Moves between items:
Far di Bor
Far lu Vev
Far vu Sek
Far ge Fod
Vas di Mif
Vas lu Nuv
Vas vu Fef
Vas ge Mel
Mel di Mot
Mel lu Gak
Mel vu Buk
Mel ge Nuv
Ter di Nek
Ter lu Kov
Ter vu Gur
Ter ge Sez
Vof di Sek
Vof lu Pum
Vof vu Rel
Vof ge Res
Nor di Dev
Nor lu Mul
Nor vu Mab
Nor ge Tar
Rek di Bev
Rek lu Zus
Rek vu Bap
Rek ge Teb
Fel di Bub
Fel lu Vof
Fel vu Tav
Fel ge Kup
Sor di Bod
Sor lu Laz
Sor vu Ris
Sor ge Boz
Sez di Vas
Sez lu Nul
Sez vu Mol
Sez ge Kov
Kuz di Das
Kuz lu Muk
Kuz vu Bel
Kuz ge Lof
Kug di Ris
Kug lu Vob
Kug vu Tup
Kug ge Gev
Nul di Nuv
Nul lu Buk
Nul vu Tik
Nul ge Fef
Geg di Boz
Geg lu Ris
Geg vu Gev
Geg ge Gir
Dul di Mon
Dul lu Bod
Dul vu Boz
Dul ge Lir
Muk di Dad
Muk lu Feb
Muk vu Vik
Muk ge Zum
Mif di Fom
Mif lu Les
Mif vu Gak
Mif ge Mot
Zam di Feb
Zam lu Zod
Zam vu Ran
Zam ge Vik
Gak di Fem
Gak lu Zer
Gak vu Gez
Gak ge Ket
Mur di Vev
Mur lu Sib
Mur vu Pum
Mur ge Sek
Moz di Kov
Moz lu Mol
Moz vu Bop
Moz ge Gur
Vik di Zub
Vik lu Bas
Vik vu Das
Vik ge Zod
Gez di Bib
Gez lu Fom
Gez vu Mot
Gez ge Mev
Rel di Lav
Rel lu Far
Rel vu Bub
Rel ge Mun
Laz di Mib
Laz lu Bik
Laz vu Foz
Laz ge Mal
Ges di Muk
Ges lu Zam
Ges vu Dup
Ges ge Bel
Mib di Lis
Mib lu Ter
Mib vu Lep
Mib ge Dav
Gir di Laz
Gir lu Dak
Gir vu Vob
Gir ge Ris
Pas di Bap
Pas lu Diz
Pas vu Feb
Pas ge Dad
Pil di Kup
Pil lu Tav
Pil vu Mul
Pil ge Dev
Zum di Diz
Zum lu Zub
Zum vu Zod
Zum ge Feb
Lak di Rel
Lak lu Zal
Lak vu Fel
Lak ge Tig
Vif di Bop
Vif lu Dav
Vif vu Bik
Vif ge Mib
Ran di Bas
Ran lu Pas
Ran vu Muk
Ran ge Das
Res di Sib
Res lu Lav
Res vu Mun
Res ge Pum
Zed di Mul
Zed lu Pom
Zed vu Dud
Zed ge Mab
Buk di Ket
Buk lu Gez
Buk vu Gek
Buk ge Pov
Das di Fis
Das lu Dad
Das vu Zum
Das ge Pas
Dak di Bik
Dak lu Mon
Dak vu Lir
Dak ge Foz
Fef di Gak
Fef lu Pov
Fef vu Lov
Fef ge Buk
Faf di Vob
Faf lu Kif
Faf vu Bor
Faf ge Tup
Tas di Pil
Tas lu Tar
Tas vu Zed
Tas ge Nor
Ket di Dup
Ket lu Bib
Ket vu Mev
Ket ge Zer
Bib di Ran
Bib lu Lof
Bib vu Ges
Bib ge Kuz
Bop di Guv
Bop lu Bek
Bop vu Ter
Bop ge Lis
Ged di Gur
Ged lu Bop
Ged vu Mib
Ged ge Tum
Dup di Vik
Dup lu Ran
Dup vu Kuz
Dup ge Zes
Diz di Tun
Diz lu Tek
Diz vu Rek
Diz ge Lan
Tik di Pov
Tik lu Gek
Tik vu Vas
Tik ge Lov
Bel di Zum
Bel lu Vik
Bel vu Zes
Bel ge Zam
Sib di Gev
Sib lu Tup
Sib vu Rap
Sib ge Faf
Tav di Res
Tav lu Rel
Tav vu Tig
Tav ge Fil
Bor di Sor
Bor lu Gir
Bor vu Kug
Bor ge Geg
Mab di Lak
Mab lu Lam
Mab vu Zuf
Mab ge Pom
Fis di Zus
Fis lu Kur
Fis vu Diz
Fis ge Bap
Zer di Zes
Zer lu Kuz
Zer vu Fom
Zer ge Bib
Fom di Lof
Fom lu Bel
Fom vu Fem
Fom ge Ges
Dud di Lam
Dud lu Pil
Dud vu Nor
Dud ge Zuf
Zal di Far
Zal lu Mur
Zal vu Vof
Zal ge Bub
Tek di Mab
Tek lu Dud
Tek vu Zus
Tek ge Bev
Bap di Tas
Bap lu Tun
Bap vu Lan
Bap ge Kur
Bik di Ter
Bik lu Moz
Bik vu Ged
Bik ge Lep
Foz di Lep
Foz lu Ged
Foz vu Bod
Foz ge Mon
Tar di Tav
Tar lu Lak
Tar vu Pom
Tar ge Mul
Vev di Gir
Vev lu Gev
Vev vu Faf
Vev ge Kug
Kov di Mel
Kov lu Fef
Kov vu Guv
Kov ge Nul
Gek di Mev
Gek lu Mot
Gek vu Nuv
Gek ge Mif
Ris di Mal
Ris lu Foz
Ris vu Dul
Ris ge Dak
Mon di Moz
Mon lu Tum
Mon vu Vif
Mon ge Ged
Feb di Lan
Feb lu Rek
Feb vu Bas
Feb ge Zub
Teb di Dud
Teb lu Tas
Teb vu Kur
Teb ge Zus
Mot di Ges
Mot lu Fem
Mot vu Ket
Mot ge Les
Nuv di Les
Nuv lu Ket
Nuv vu Pov
Nuv ge Gak
Zuf di Fel
Zuf lu Dev
Zuf vu Tar
Zuf ge Pil
Lir di Ged
Lir lu Vif
Lir vu Laz
Lir ge Bod
Sek di Kug
Sek lu Faf
Sek vu Lav
Sek ge Sib
Lof di Pas
Lof lu Zum
Lof vu Zam
Lof ge Muk
Dad di Kur
Dad lu Lan
Dad vu Zub
Dad ge Diz
Pov di Zer
Pov lu Mev
Pov vu Mif
Pov ge Gez
Fil di Pum
Fil lu Mun
Fil vu Zal
Fil ge Rel
Bek di Lov
Bek lu Vas
Bek vu Kov
Bek ge Nek
Kup di Mur
Kup lu Res
Kup vu Fil
Kup ge Vof
Tup di Dul
Tup lu Sor
Tup vu Geg
Tup ge Kif
Zes di Zod
Zes lu Das
Zes vu Lof
Zes ge Ran
Lam di Zal
Lam lu Kup
Lam vu Dev
Lam ge Fel
Lis di Tik
Lis lu Nek
Lis vu Sez
Lis ge Bek
Pum di Faf
Pum lu Rap
Pum vu Far
Pum ge Lav
Fod di Geg
Fod lu Kug
Fod vu Sib
Fod ge Vev
Zus di Zuf
Zus lu Nor
Zus vu Tun
Zus ge Tas
Lan di Zed
Lan lu Bev
Lan vu Teb
Lan ge Tek
Kif di Lir
Kif lu Boz
Kif vu Gir
Kif ge Sor
Tun di Tar
Tun lu Mab
Tun vu Bev
Tun ge Zed
Pom di Tig
Pom lu Fel
Pom vu Pil
Pom ge Lam
Gev di Dak
Gev lu Dul
Gev vu Kif
Gev ge Vob
Bod di Tum
Bod lu Mib
Bod vu Mal
Bod ge Vif
Tig di Mun
Tig lu Bub
Tig vu Kup
Tig ge Zal
Tum di Mol
Tum lu Lis
Tum vu Dav
Tum ge Bop
Kur di Nor
Kur lu Zed
Kur vu Tek
Kur ge Tun
Lav di Tup
Lav lu Bor
Lav vu Fod
Lav ge Rap
Guv di Buk
Guv lu Lov
Guv vu Nek
Guv ge Tik
Rap di Kif
Rap lu Geg
Rap vu Vev
Rap ge Bor
Bev di Pom
Bev lu Zuf
Bev vu Tas
Bev ge Dud
Mul di Fil
Mul lu Tig
Mul vu Lam
Mul ge Lak
Nek di Gek
Nek lu Mel
Nek vu Nul
Nek ge Vas
Mev di Kuz
Mev lu Ges
Mev vu Les
Mev ge Fom
Gur di Nul
Gur lu Guv
Gur vu Lis
Gur ge Mol
Vob di Foz
Vob lu Lir
Vob vu Sor
Vob ge Dul
Zub di Tek
Zub lu Teb
Zub vu Fis
Zub ge Rek
Bas di Teb
Bas lu Bap
Bas vu Dad
Bas ge Fis
Mol di Fef
Mol lu Tik
Mol vu Bek
Mol ge Guv
Zod di Rek
Zod lu Fis
Zod vu Pas
Zod ge Bas
Boz di Vif
Boz lu Mal
Boz vu Dak
Boz ge Laz
Bub di Fod
Bub lu Sek
Bub vu Res
Bub ge Mur
Fem di Zam
Fem lu Zes
Fem vu Bib
Fem ge Dup
Mun di Rap
Mun lu Fod
Mun vu Mur
Mun ge Far
Lep di Sez
Lep lu Gur
Lep vu Tum
Lep ge Moz
Mal di Dav
Mal lu Lep
Mal vu Mon
Mal ge Bik
Lov di Gez
Lov lu Mif
Lov vu Mel
Lov ge Gek
Les di Bel
Les lu Dup
Les vu Zer
Les ge Fem
Dav di Bek
Dav lu Sez
Dav vu Moz
Dav ge Ter
Dev di Vof
Dev lu Fil
Dev vu Lak
Dev ge Tav

The rows follow the links: the fewer symbols apart two items are, the more alike their rows tend to be.

Item, then a row for it; each showing differs a little:
Kuz: [12, -32, 14, -5, 40, 23, -11, 36, -30, -43, -11, 10, -26, -10, -28, 63, -34, 27, 62, -20, -20, -45, 2, 5, 35, 12, 57, -96, -29, -25, 55, -25, 47, -7, -16, -61, 13, 15, -44, 39, -1, -39, -4, 21, -5, -41, 27, -19, 91]
Ges: [15, -23, 22, 22, -5, 26, -18, 35, -32, -44, -42, 2, -16, -12, -45, 53, -31, 9, 52, -37, -37, -43, 6, 5, 46, -23, 60, -94, -19, -44, 62, -16, 27, 11, 0, -37, 6, 38, -44, 45, -17, -37, 22, 28, -1, -30, 39, -25, 99]
Teb: [61, 55, 32, -15, 38, -13, -18, 60, -65, -19, -45, 16, 25, 22, -49, -5, -2, 34, 47, -29, -8, -15, 49, 10, 26, 31, 28, -46, 25, -73, -13, 9, -13, -63, 42, -41, 21, 24, 28, 70, 34, -31, -48, 20, 11, -12, -49, -34, -24]
Lav: [-17, -17, -14, -1, -13, -36, 25, -35, 35, -1, -4, -61, 39, 17, 58, -49, -6, 13, -42, 16, 31, 38, 15, 52, -26, -46, -22, -2, -37, 61, -86, 38, -55, 12, 30, 65, -44, -60, -9, 0, -8, 8, -6, -52, 15, 29, -47, -58, -58]
Tig: [-14, 12, -24, -3, 42, -52, -21, -8, -54, 22, -38, -17, 11, 13, 15, 44, 47, 33, -14, -11, 29, -29, 29, 63, -22, 63, 54, 27, -12, -37, 76, -3, -13, -8, 63, 2, 30, 33, 16, -56, 52, -37, -98, -13, -17, 40, -24, -24, 32]
Foz: [-51, -15, -29, 62, -23, 29, 12, -20, 31, -41, 1, -6, -20, -26, 46, 39, -48, -72, -59, 8, 0, 16, -15, -4, 17, -46, -15, -38, -85, 40, 3, -22, -19, 59, 25, 28, -97, -25, -32, -6, -21, 7, 39, -50, 6, 45, 28, -28, 25]
Dev: [-46, 4, -3, 36, -6, -41, -8, -41, -32, 40, -55, -17, 54, 33, 13, 19, 27, 40, -20, 2, -23, -22, 6, 46, 24, 21, 81, -3, 13, 1, 29, 20, -43, 27, 92, 49, -11, 37, -4, -28, 19, -35, -91, 17, 0, 38, -6, -31, 53]
Kup: [-4, 14, -36, -15, 43, -48, -24, -6, -52, 10, -23, -23, -7, 2, 9, 51, 45, 21, -13, -8, 40, -27, 36, 72, -38, 68, 45, 37, -15, -34, 83, -5, -10, -17, 51, -9, 44, 26, 26, -53, 57, -28, -92, -19, -21, 37, -26, -16, 13]
Kur: [64, 55, 20, -12, 53, -5, -23, 61, -71, -26, -25, 25, 25, 10, -46, -2, -2, 21, 48, -18, -16, -14, 55, 5, 22, 40, 25, -47, 20, -61, -8, 3, -10, -69, 44, -44, 20, 18, 33, 65, 42, -21, -54, 16, 12, -19, -48, -19, -32]
Gez: [-7, 6, 28, 17, -47, 47, -6, -4, 23, 28, 18, 58, -6, -14, -48, -24, 5, -28, 15, 4, -64, 1, -45, -89, 35, -12, -25, 28, 76, -9, 0, -9, 31, 10, -45, 0, 11, 34, 8, 2, -37, 29, 56, 80, 6, -30, 57, 84, 11]
Lep: [-59, -7, -8, -31, -1, -15, 16, -29, 7, 55, 36, 9, -47, 11, 73, 27, 23, 19, -37, 2, 77, 4, -51, -39, -18, 58, -21, 59, -34, 13, 16, -45, 35, 34, -56, -61, -1, -20, -20, -88, 7, -13, 14, 5, -16, 19, 39, -6, 42]
Feb: [17, -44, 32, -33, -30, -16, 5, -24, 44, 40, 2, -41, 42, 18, -43, -62, 33, 79, 54, 6, -36, -15, -9, 33, -9, -41, 23, 2, 86, 32, -35, 58, 5, -9, -39, 54, 72, -1, -14, 21, -41, -1, 7, 57, -6, -55, -10, 12, 5]
Vas: [14, 15, 37, -13, -3, 23, 25, 49, -2, -30, 3, 23, -22, 8, 31, -6, -53, 4, 17, -26, 32, 21, -14, -65, 37, -24, -32, -61, -48, -20, -82, -29, 20, -13, -45, -90, -51, -37, -27, 65, -19, -10, 82, -3, 19, -19, 5, -57, -1]
Lis: [13, -24, -16, -30, -55, 4, 4, 3, 48, -16, 0, -34, -63, -28, -21, -24, 41, -21, -14, -26, 26, 12, -9, 11, -62, -56, -50, 63, -6, -30, 23, -5, 14, 14, -98, 1, 58, 8, -8, -29, -47, 9, 108, -10, -33, 0, 23, 1, -11]
Gev: [-10, 82, -23, 6, -5, -13, -10, 10, -41, 21, -12, 45, -9, 12, 25, -8, 33, -47, -65, -8, 45, 26, 6, -42, -21, 56, -48, 97, 0, -56, 2, -30, -32, -17, 24, -33, -13, 26, 68, -39, 40, 14, -8, -15, 1, 59, -17, 13, -69]
Lov: [3, 27, 41, -16, 12, 28, 27, 43, -8, -1, 28, 53, -19, 11, 34, -3, -56, 7, 20, -10, 24, 22, -28, -92, 50, 17, -40, -47, -28, -11, -82, -39, 31, -21, -49, -104, -48, -37, -15, 44, -1, 0, 57, 15, 21, -30, 9, -22, -6]
Diz: [41, 23, 46, -10, -26, -28, -5, 17, -33, 12, -78, -23, 58, 32, -47, -49, 29, 65, 47, -40, -23, -15, 34, 32, 25, -26, 47, -33, 43, -62, -35, 42, -33, -33, 24, 6, 43, 32, 4, 64, -19, -33, -7, 48, 7, -15, -32, -54, 12]
Gir: [0, 69, -33, 25, -7, 6, -23, 14, -22, -15, -4, 44, -29, -17, 0, 0, 25, -86, -66, -1, 17, 24, 18, -31, -31, 34, -53, 92, -1, -47, 29, -29, -26, -13, 25, -3, -8, 26, 62, -41, 33, 34, 10, -26, -3, 62, -7, 37, -77]
Boz: [-14, 10, -49, 57, -27, 35, -12, -5, 19, -67, 5, 5, -33, -42, -10, 18, -31, -120, -60, 9, -25, 25, 12, 4, -20, -49, -40, 14, -44, 8, 39, -15, -22, 30, 19, 57, -50, 11, 11, -6, -8, 38, 43, -59, -1, 50, 15, 23, -43]
Lak: [-34, 11, -6, 30, 5, -46, -16, -35, -44, 39, -62, -18, 47, 29, 18, 30, 35, 43, -15, -2, -4, -27, 7, 52, 11, 31, 80, 11, -4, -16, 45, 16, -42, 19, 89, 35, -1, 37, 4, -40, 28, -41, -94, 15, 1, 48, -9, -34, 58]
Vev: [-38, 40, 9, 3, -16, -49, 25, -26, -9, 49, -30, -11, 48, 46, 84, -35, 9, 35, -54, -5, 55, 37, -7, -6, 8, 11, -8, 38, -29, 1, -92, 9, -64, 12, 43, -3, -53, -28, 8, -17, 18, -10, -20, -18, 22, 57, -40, -75, -39]
Tar: [-24, -20, -7, 55, -1, 2, -3, -53, 11, 17, 4, -7, 75, 4, -18, -10, -16, -2, -5, 47, -83, -4, 0, 27, 28, -18, 46, -20, 48, 69, -5, 44, -38, 23, 88, 104, -35, 2, 5, 3, -1, 15, -77, 19, 18, 2, 0, 45, 6]
Pil: [-44, -11, -1, 58, -15, -9, -2, -57, 1, 37, -32, -13, 76, 15, -3, -7, -2, 17, -13, 28, -58, -7, -5, 31, 33, -14, 64, -18, 37, 46, -1, 32, -46, 33, 94, 94, -30, 18, -7, -6, -3, -6, -79, 19, 15, 27, 3, 9, 36]
Zam: [26, -55, 11, -55, 69, 10, -1, 23, -1, 0, 66, 6, -21, -13, -8, 35, -19, 52, 75, 18, 2, -34, -16, -2, 9, 55, 25, -65, 4, 32, 31, -12, 81, -23, -42, -55, 37, -24, -31, 0, 16, -16, -29, 14, -13, -71, 16, 29, 52]
Mab: [0, -21, -13, 41, 26, 22, -19, -27, 23, 4, 35, 10, 57, -11, -29, -15, -28, -25, 5, 52, -85, 2, 9, 17, 21, -6, 25, -30, 57, 76, -12, 41, -18, -2, 76, 97, -27, -9, 12, 20, 7, 34, -75, 7, 19, -15, -15, 68, -30]
Mev: [-4, -12, 22, 42, -62, 47, -7, -4, 18, 4, -30, 33, -1, -17, -78, -11, 4, -30, 21, -15, -82, -19, -32, -41, 39, -46, 18, -3, 58, -29, 36, 4, 8, 20, -22, 29, 13, 56, -13, 22, -52, 18, 60, 67, -1, -21, 58, 53, 48]
Vif: [-77, -20, -11, 16, -2, -3, 28, -33, 11, 18, 18, 5, -26, 11, 95, 45, -27, 0, -50, 6, 53, 6, -49, -34, 23, 14, -1, -7, -77, 40, -4, -44, 4, 55, 1, -38, -73, -31, -41, -54, 7, -14, 7, -20, 7, 32, 43, -41, 61]

Each walk starts at a row. The symbols on each line, taken left to right, move it on to the next item.
Each answer is a row, close to the row of the item it stands for.
start [-10, 18, 31, -7, -25, 47, 5, 3, 16, 37, 41, 76, -11, 2, -21, -22, -4, -17, 11, 14, -39, 6, -55, -103, 33, 20, -34, 27, 65, -1, -26, -25, 39, -3, -54, -36, 1, 6, 9, 0, -22, 28, 43, 65, 11, -41, 42, 85, -7]
ge vu lu ge lu -> [26, -69, 6, -59, 57, 3, 5, -2, 22, 14, 79, -6, -16, -6, -10, 14, -11, 52, 71, 31, -7, -27, -24, 8, -9, 46, 12, -25, 39, 52, 15, 6, 74, -22, -58, -27, 54, -33, -28, -8, 7, 1, -29, 24, -14, -82, 4, 50, 34]
vu ge lu ge -> [49, 41, 37, -15, 4, -26, -11, 43, -56, -4, -74, -1, 44, 30, -47, -23, 15, 55, 49, -41, -15, -16, 45, 22, 22, 1, 38, -45, 32, -77, -23, 25, -29, -48, 37, -26, 32, 35, 15, 73, 7, -37, -29, 30, 11, -13, -46, -47, -5]
start [-21, -4, -44, 64, -30, 38, -6, -5, 24, -66, -1, 0, -34, -37, 1, 22, -32, -113, -62, 13, -19, 26, 9, 8, -12, -55, -34, -1, -54, 21, 35, -16, -29, 40, 27, 57, -62, -6, 0, -3, -15, 31, 46, -64, 1, 46, 24, 13, -27]
di di ge -> [16, -28, -10, -19, -61, 7, 5, 7, 52, -27, -15, -41, -54, -30, -27, -32, 32, -24, -11, -33, 27, 14, -1, 16, -54, -67, -50, 39, -16, -27, 22, 1, 14, 11, -96, 3, 52, 11, -8, -10, -53, 15, 116, -21, -28, -1, 20, -11, -9]
di di ge -> [-6, -3, 24, 28, -56, 53, -9, -5, 29, 21, -1, 51, -9, -15, -59, -20, 8, -32, 15, -3, -65, -8, -39, -74, 30, -28, -8, 22, 81, -13, 13, -5, 19, 21, -39, 12, 19, 44, 4, 9, -46, 22, 61, 77, 3, -28, 59, 83, 24]
start [-72, -13, -14, 42, -9, 12, 24, -28, 18, -15, 10, -2, -16, -1, 77, 47, -43, -29, -54, 12, 26, 15, -34, -14, 23, -19, -2, -26, -90, 39, -8, -31, -5, 63, 17, -6, -92, -33, -44, -25, -8, -10, 26, -44, 11, 41, 37, -45, 50]
lu lu ge di -> [9, 18, 41, -15, 5, 28, 28, 42, -2, -19, 13, 34, -23, 12, 36, -3, -50, 5, 22, -20, 31, 18, -22, -80, 48, -1, -32, -57, -38, -21, -83, -40, 24, -11, -48, -100, -56, -34, -24, 56, -10, -5, 69, 6, 21, -24, 4, -48, -6]
di ge lu di di -> [26, -36, 37, -27, -36, -20, 12, -23, 35, 37, -30, -43, 50, 21, -44, -60, 33, 84, 50, -7, -39, -8, -4, 37, 0, -45, 25, -2, 80, 11, -36, 59, -3, -9, -23, 54, 67, 8, -10, 32, -43, -10, 4, 59, -4, -46, -10, -1, 10]
start [47, 13, -13, 8, 74, 27, -24, 25, -22, -27, 48, 37, 30, -21, -46, -4, -32, -28, 38, 44, -58, -2, 38, 0, 14, 44, -4, -36, 45, 27, -5, 16, 9, -52, 55, 23, -7, -10, 38, 45, 44, 31, -80, -13, 17, -26, -40, 74, -64]
di ge di vu di di -> [-24, 82, 0, 1, -7, -30, 4, 1, -46, 41, -22, 41, 9, 30, 52, -17, 31, -5, -65, -8, 57, 35, 0, -41, -5, 57, -32, 80, -13, -52, -30, -24, -38, -5, 34, -41, -28, 11, 55, -40, 41, -4, -25, -9, 7, 61, -25, -25, -50]
lu di di ge lu -> [28, -17, -4, -11, -62, 13, 6, 18, 41, -51, -24, -44, -47, -19, -20, -34, 6, -30, -2, -43, 21, 20, 8, 16, -31, -86, -46, -1, -34, -27, -11, 0, 5, 9, -79, -1, 24, -1, -15, 26, -63, 7, 134, -25, -18, -3, 14, -42, -7]
start [31, 12, 45, -11, -31, -28, -2, 6, -10, 20, -75, -31, 54, 30, -46, -57, 27, 79, 47, -31, -30, -15, 26, 31, 16, -41, 43, -23, 59, -46, -36, 49, -26, -27, 13, 20, 51, 26, 2, 55, -28, -34, -3, 53, 5, -25, -27, -45, 16]
ge ge ge -> [60, 33, 5, -7, 73, 15, -25, 48, -53, -29, 29, 40, 19, -10, -50, 9, -28, -13, 44, 17, -34, -10, 42, -3, 13, 58, 6, -40, 33, -12, 3, 10, 5, -68, 50, -19, 4, 1, 46, 57, 52, 9, -77, -4, 13, -24, -53, 42, -58]
vu vu vu -> [35, 6, -12, 16, 60, 28, -22, 9, -10, -21, 56, 35, 34, -15, -43, -3, -36, -35, 27, 56, -66, -2, 34, 6, 11, 30, 1, -32, 49, 48, -1, 25, 4, -41, 54, 44, -13, -11, 28, 35, 37, 35, -78, -9, 18, -31, -32, 84, -63]
start [6, 48, -52, 38, -14, 21, -21, 10, -7, -38, 6, 31, -34, -38, -14, 4, 6, -108, -65, 3, -5, 29, 26, -13, -32, -1, -59, 66, -14, -24, 45, -21, -23, 2, 17, 24, -18, 22, 53, -26, 21, 39, 22, -41, -10, 55, -3, 48, -71]
vu vu di lu di -> [26, -22, -5, -18, -58, 5, 8, 16, 46, -39, -20, -42, -53, -23, -25, -32, 16, -29, -8, -38, 19, 10, 7, 16, -46, -87, -48, 25, -25, -28, 4, -3, 8, 7, -89, 4, 38, 7, -15, 11, -54, 13, 133, -27, -24, -5, 23, -28, -12]
ge ge di di -> [-3, -15, 26, 48, -60, 47, -20, 5, 2, -21, -57, 18, -6, -13, -71, 2, -6, -26, 29, -27, -77, -26, -17, -17, 44, -58, 39, -36, 31, -39, 46, -1, 6, 31, -5, 23, 13, 64, -21, 38, -48, -10, 56, 60, -5, -22, 59, 20, 72]
start [11, -20, 22, 32, -15, 33, -14, 27, -26, -41, -55, 7, -19, -15, -53, 40, -20, -2, 43, -38, -45, -40, 2, 1, 46, -33, 56, -76, -10, -51, 60, -13, 20, 15, 2, -14, 5, 49, -39, 49, -29, -34, 36, 36, -2, -25, 43, -20, 97]
lu vu ge lu di ge -> [65, 44, 10, -12, 71, 13, -25, 53, -61, -28, 9, 44, 19, -1, -45, 7, -16, -6, 42, 9, -25, -9, 47, -2, 14, 54, 1, -44, 32, -33, -1, 6, -1, -70, 45, -37, 11, 5, 43, 55, 50, 1, -67, 0, 12, -16, -46, 24, -54]
lu vu ge ge di -> [19, -6, -46, -27, 57, -37, -25, 2, -34, -9, 7, -39, -21, -13, -1, 43, 44, 6, -8, 0, 43, -19, 46, 78, -63, 56, 13, 42, -15, -18, 86, 0, 3, -24, 28, 6, 51, 13, 26, -49, 51, -14, -76, -47, -24, 19, -39, -1, -14]
